Here is a tiny trained network, its code and every weight. The questions are about switching its units off for an input and a target symbol, where a switched-off unit gives its printed mean instead of its output.

import numpy as np


def w(rows, s, z=0):
    codes = np.array(rows[::2]) - 128.0
    scale = np.full(codes.shape[1], s)
    scale[-1] = z or s
    return codes * scale


def f(y):
    return y / 2 * (1 + np.tanh(0.7978845608 * (y + 0.044715 * y**3)))


def softmax(a):
    e = np.exp(a - a.max(-1, keepdims=True))
    return e / e.sum(-1, keepdims=True)


def log_softmax(a):
    a = a - a.max(-1, keepdims=True)
    return a - np.log(np.exp(a).sum(-1, keepdims=True))


def net(x, mask):
    ids = ['ΔΘΠΦαγεζηλμστψω'.index(c) for c in x.split()]
    T = len(ids)
    res = E[ids] + P[:T]
    q, k, v = (res @ M[0].T for M in (Q, K, V))
    z = softmax(np.where(np.tri(T) > 0, q @ k.T / 4**0.5, -1e9)) @ v
    res = res + np.where(mask[0], z, O[0][:, -1]) @ O[0][:, :-1]
    y = f(res @ A[0][:, :-1].T + A[0][:, -1])
    res = res + np.where(mask[1:9], y, B[0][:, -1]) @ B[0][:, :-1]
    return log_softmax(res[-1] @ U[:, :-1].T + U[:, -1])


Q, K, V, O, A, B = {}, {}, {}, {}, {}, {}
E = w([
[182,215,127,107,136,132,185,130,107,169,117],'Δ',
[103,187,60,122,40,165,175,191,113,136,149],'Θ',
[105,56,176,206,124,129,116,101,187,160,79],'Π',
[173,132,152,160,120,110,139,113,125,222,146],'Φ',
[144,213,112,58,115,141,130,23,96,148,106],'α',
[106,138,153,130,92,182,134,55,140,48,31],'γ',
[144,172,147,53,5,117,105,152,193,139,190],'ε',
[148,112,218,169,124,117,160,185,114,152,162],'ζ',
[101,148,128,175,109,159,171,112,174,95,30],'η',
[159,78,125,88,42,15,82,112,57,107,145],'λ',
[100,106,164,144,65,131,163,142,170,76,118],'μ',
[146,188,99,138,146,134,151,71,160,169,40],'σ',
[129,157,110,172,144,85,193,169,183,179,99],'τ',
[114,191,67,76,93,155,209,69,148,81,85],'ψ',
[139,69,182,16,78,249,184,60,129,70,179],'ω',
],0.014)
P = w([
[247,48,241,3,78,49,218,228,125,149,49],'0',
[89,149,221,145,152,84,244,169,123,121,42],'1',
[92,125,216,150,129,111,236,157,123,144,84],'2',
[91,156,218,149,116,123,228,170,113,126,86],'3',
[69,153,232,128,123,162,237,134,88,120,110],'4',
[69,154,223,134,120,176,227,124,87,147,102],'5',
[82,130,225,139,79,155,206,175,122,161,100],'6',
[61,140,179,104,89,175,215,99,138,175,117],'7',
[45,113,194,110,79,192,187,104,142,185,107],'8',
[54,139,160,82,53,173,213,112,143,211,148],'9',
[57,139,167,96,53,194,211,157,160,207,126],'10',
],0.0054)
Q[0] = w([
[73,142,232,96,74,114,233,82,138,199,36],'h1',
[71,136,172,75,45,113,230,81,108,191,135],'h1',
[139,90,58,84,167,98,2,147,87,49,227],'h1',
[137,133,100,146,185,152,40,144,125,122,156],'h1',
],0.0091)
K[0] = w([
[233,49,119,5,75,5,130,138,82,88,42],'h1',
[205,30,154,27,105,104,110,186,108,167,52],'h1',
[53,188,184,168,158,255,137,117,230,141,179],'h1',
[43,203,108,104,158,202,110,125,129,178,159],'h1',
],0.0067)
V[0] = w([
[169,137,170,130,111,81,2,34,36,193,195],'h1',
[91,81,122,70,57,166,106,12,154,4,114],'h1',
[204,249,65,46,142,173,193,55,113,157,96],'h1',
[123,84,128,215,197,171,69,17,181,177,12],'h1',
],0.0073)
O[0] = w([
[170,203,134,233,75,111,146,1,150,125,152,106],'h1',
[43,130,151,90,253,109,215,43,246,101,209,178],'h1',
[180,16,26,133,106,112,248,180,127,39,90,70],'h1',
[75,68,178,136,10,82,166,86,142,194,87,2],'h1',
],0.0089,0.0055)
A[0] = w([
[187,95,1,167,207,138,186,169,111,67,172,210],'n1',
[91,82,103,36,137,87,76,210,42,113,93,213],'n2',
[162,135,118,209,20,145,137,171,54,124,72,173],'n3',
[132,29,101,108,43,34,96,158,24,127,104,47],'n4',
[59,185,115,119,159,163,166,127,146,97,59,200],'n5',
[104,47,164,83,121,164,195,186,79,168,52,64],'n6',
[80,102,117,103,131,70,210,86,153,82,141,253],'n7',
[154,96,97,131,214,160,144,193,111,87,102,111],'n8',
],0.0068,0.0025)
B[0] = w([
[105,134,206,178,36,163,95,78,165,94,124,253],'n1',
[127,88,139,168,125,71,61,86,50,122,187,223],'n2',
[174,101,143,45,155,179,127,91,98,181,64,202],'n3',
[177,201,117,79,143,104,113,1,155,127,125,189],'n4',
[134,68,157,110,135,88,100,143,76,187,214,228],'n5',
[44,124,39,76,98,74,169,139,79,87,127,254],'n6',
[190,64,201,175,173,96,143,160,125,112,75,206],'n7',
[95,129,99,136,110,183,87,132,205,119,145,232],'n8',
],0.0082,0.0088)
U = w([
[145,125,88,106,73,161,105,97,183,101,93,39],'Δ',
[103,128,68,193,76,157,97,146,99,125,184,92],'Θ',
[76,131,187,112,49,114,158,122,144,195,121,161],'Π',
[206,85,134,91,136,189,175,151,143,160,75,198],'Φ',
[189,105,165,161,88,126,181,144,149,110,75,70],'α',
[155,85,152,86,174,98,210,162,137,127,98,99],'γ',
[139,186,113,78,113,165,98,165,254,88,97,203],'ε',
[191,85,179,158,135,166,99,209,72,128,81,141],'ζ',
[85,107,50,135,132,70,177,162,99,128,143,137],'η',
[183,130,179,212,152,4,104,64,87,95,164,190],'λ',
[131,66,123,55,194,150,79,191,150,160,187,128],'μ',
[120,127,70,106,119,84,216,103,136,100,76,146],'σ',
[131,82,52,121,132,98,80,113,107,145,132,62],'τ',
[105,79,100,142,87,90,137,131,164,94,165,45],'ψ',
[168,94,183,60,166,184,152,99,199,113,123,5],'ω',
],0.0053,0.0031)

Each question gives the input, a string of symbols that net reads in full, and the target symbol t.
The units are the heads (4 rows each of Q, K, V and O) and the neurons (one row each of A and B). Each row of codes is followed by its name. A weight is (code - 128) times the scale printed after its matrix; where a second scale follows, it is the last column's (O, A, B and U).
mask holds one flag per unit, heads first, then neurons. A switched-off unit (its flag False) gives its mean, the last column of its rows in O or B, instead of its output. The means were averaged over made-up inputs and are rounded, as every weight is.
A unit's drop is (log p(t) with every unit on - log p(t) with that unit switched off) / (log p(t) with every unit on - log p(t) with every unit switched off).
The circuit of an input: a set's keep is (log p(t) with only the set's units on - log p(t) with every unit switched off) / (log p(t) with every unit on - log p(t) with every unit switched off). Starting from all 9 units, units are removed one at a time, each time the one whose removal leaves the highest keep (on an exact tie, the one counted first), for as long as the keep stays at least 0.8.
circuit, biggest first: the units of the circuit, biggest drop first
k most important neurons: the k neurons with the biggest drops, biggest first
drop of u: that unit's drop, to one decimal
input τ ψ μ Π Π, target τ: 2 most important neurons	n2; n6
input μ ω τ Π Φ, target μ: circuit, biggest first	h1
input ψ μ μ, target ψ: circuit, biggest first	h1; n1; n6; n2
input μ ψ μ Π σ, target μ: circuit, biggest first	h1; n5
input Δ Φ Δ, target Δ: circuit, biggest first	h1; n1; n8; n4
input σ ψ τ τ Π Π α γ, target σ: circuit, biggest first	h1; n6
input ψ ω μ μ Π Φ, target ψ: circuit, biggest first	h1; n1; n6; n2
input σ Π Π Π Π σ, target σ: circuit, biggest first	h1; n6
input ε σ ω μ Δ μ, target ε: circuit, biggest first	h1; n8; n2
input Δ η Π ψ τ α μ ω Π Π, target Δ: circuit, biggest first	h1; n1; n4; n8
input γ Π Π η, target γ: circuit, biggest first	h1; n7
input Π τ λ γ, target λ: 4 most important neurons	n8; n5; n3; n6
input ψ μ Δ μ τ ψ, target ψ: 3 most important neurons	n1; n8; n6
input Δ Π μ Φ Δ Δ η μ, target Δ: most important neuron	n1
input ψ α μ ω σ ε, target ψ: 2 most important neurons	n1; n2
input λ ψ τ, target λ: drop of n1	0.0
input Π Δ ζ, target Π: drop of n1	-0.1
input Π Π ω η ε Π Θ, target Π: drop of h1	1.1
